Here is a tiny trained network, its code and every weight. The questions are about switching its units off for an input and a class, where a switched-off unit gives its printed mean instead of its output.

import numpy as np


def w(rows, s, z=0):
    codes = np.array(rows[::2]) - 128.0
    scale = np.full(codes.shape[1], s)
    scale[-1] = z or s
    return codes * scale


def f(y):
    return y / 2 * (1 + np.tanh(0.7978845608 * (y + 0.044715 * y**3)))


def log_softmax(a):
    a = a - a.max(-1, keepdims=True)
    return a - np.log(np.exp(a).sum(-1, keepdims=True))


def net(x, mask):
    res = np.array(x, float).reshape(1, 5) / 4 @ E
    y = f(res @ A[0][:, :-1].T + A[0][:, -1])
    res = res + np.where(mask, y, B[0][:, -1]) @ B[0][:, :-1]
    return log_softmax(res[-1] @ U[:, :-1].T + U[:, -1])


A, B = {}, {}
E = w([
[180,130,135,86,17,93,132,183,224,82],'x0',
[100,138,136,121,164,95,119,127,150,78],'x1',
[177,122,6,79,159,107,44,75,166,184],'x2',
[162,60,107,140,213,167,188,118,189,112],'x3',
[160,136,139,126,123,130,128,107,103,129],'x4',
],0.013)
A[0] = w([
[39,198,156,163,150,113,47,89,90,170,215],'n1',
[212,9,159,105,141,133,165,134,237,74,88],'n2',
[36,164,160,123,18,139,160,160,37,46,252],'n3',
[142,45,136,138,213,195,197,46,147,144,139],'n4',
[185,220,4,2,123,100,8,111,181,186,220],'n5',
[84,33,152,205,167,190,189,172,50,63,207],'n6',
],0.008,0.0036)
B[0] = w([
[98,77,135,96,142,205,226,75,91,160,195],'n1',
[168,111,155,111,134,195,211,24,169,235,189],'n2',
[202,180,163,133,122,186,45,161,200,254,222],'n3',
[112,109,56,252,152,92,104,154,139,16,194],'n4',
[51,155,9,157,86,162,146,125,116,43,250],'n5',
[225,184,137,173,48,173,210,182,68,102,200],'n6',
],0.0092,0.02)
U = w([
[141,119,208,149,153,170,182,93,92,198,254],'0',
[135,212,132,177,73,96,183,157,101,51,141],'1',
[100,77,81,85,165,162,165,31,74,171,127],'2',
[85,2,108,217,182,82,64,119,110,85,9],'3',
[165,121,201,95,65,83,75,156,163,165,18],'4',
],0.0094,0.0041)

Each question gives the input, the list of numbers given to net, and the class t.
The units are the neurons (one row each of A and B). Each row of codes is followed by its name. A weight is (code - 128) times the scale printed after its matrix; where a second scale follows, it is the last column's (A, B and U).
mask holds one flag per neuron, in row order. A switched-off neuron (its flag False) gives its mean, the last column of its row in B, instead of its output. The means were averaged over made-up inputs and are rounded, as every weight is.
A unit's drop is (log p(t) with every unit on - log p(t) with that unit switched off) / (log p(t) with every unit on - log p(t) with every unit switched off).
The circuit of an input: a set's keep is (log p(t) with only the set's units on - log p(t) with every unit switched off) / (log p(t) with every unit on - log p(t) with every unit switched off). Starting from all 6 units, units are removed one at a time, each time the one whose removal leaves the highest keep (on an exact tie, the one counted first), for as long as the keep stays at least 0.8.
units of the circuit, in order: the units of the circuit, biggest drop first
most important unit: the unit with the biggest drop
top k neurons: the k neurons with the biggest drops, biggest first
drop when u is switched off: that unit's drop, to one decimal
input [-7,5,7,3,4], class 3: most important unit => n4
input [0,4,-8,-1,3], class 0: top 2 neurons => [n3, n5]
input [2,-2,-7,1,2], class 0: top 2 neurons => [n5, n3]
input [7,7,7,2,-8], class 2: top 3 neurons => [n2, n6, n4]
input [-3,7,4,1,4], class 3: units of the circuit, in order => [n2, n6]
input [1,2,-4,3,8], class 0: top 3 neurons => [n5, n2, n4]
input [-3,3,-1,-8,2], class 0: top 3 neurons => [n1, n3, n5]
input [-8,-8,-1,6,4], class 1: top 2 neurons => [n6, n4]
input [-6,2,0,-6,0], class 0: top 2 neurons => [n5, n3]
input [1,6,-8,-7,-2], class 4: top 2 neurons => [n3, n2]
input [0,-5,-3,7,-2], class 1: top 2 neurons => [n4, n6]
input [6,-1,2,5,-1], class 2: units of the circuit, in order => [n2, n3]
input [-6,-3,-4,2,-7], class 1: top 3 neurons => [n6, n4, n2]
input [-4,1,7,5,8], class 3: most important unit => n4
input [-1,8,2,-8,8], class 2: drop when n4 is switched off => 0.0
input [4,-5,-8,-8,1], class 4: drop when n3 is switched off => 0.1
input [2,-8,8,0,8], class 1: drop when n2 is switched off => 0.3
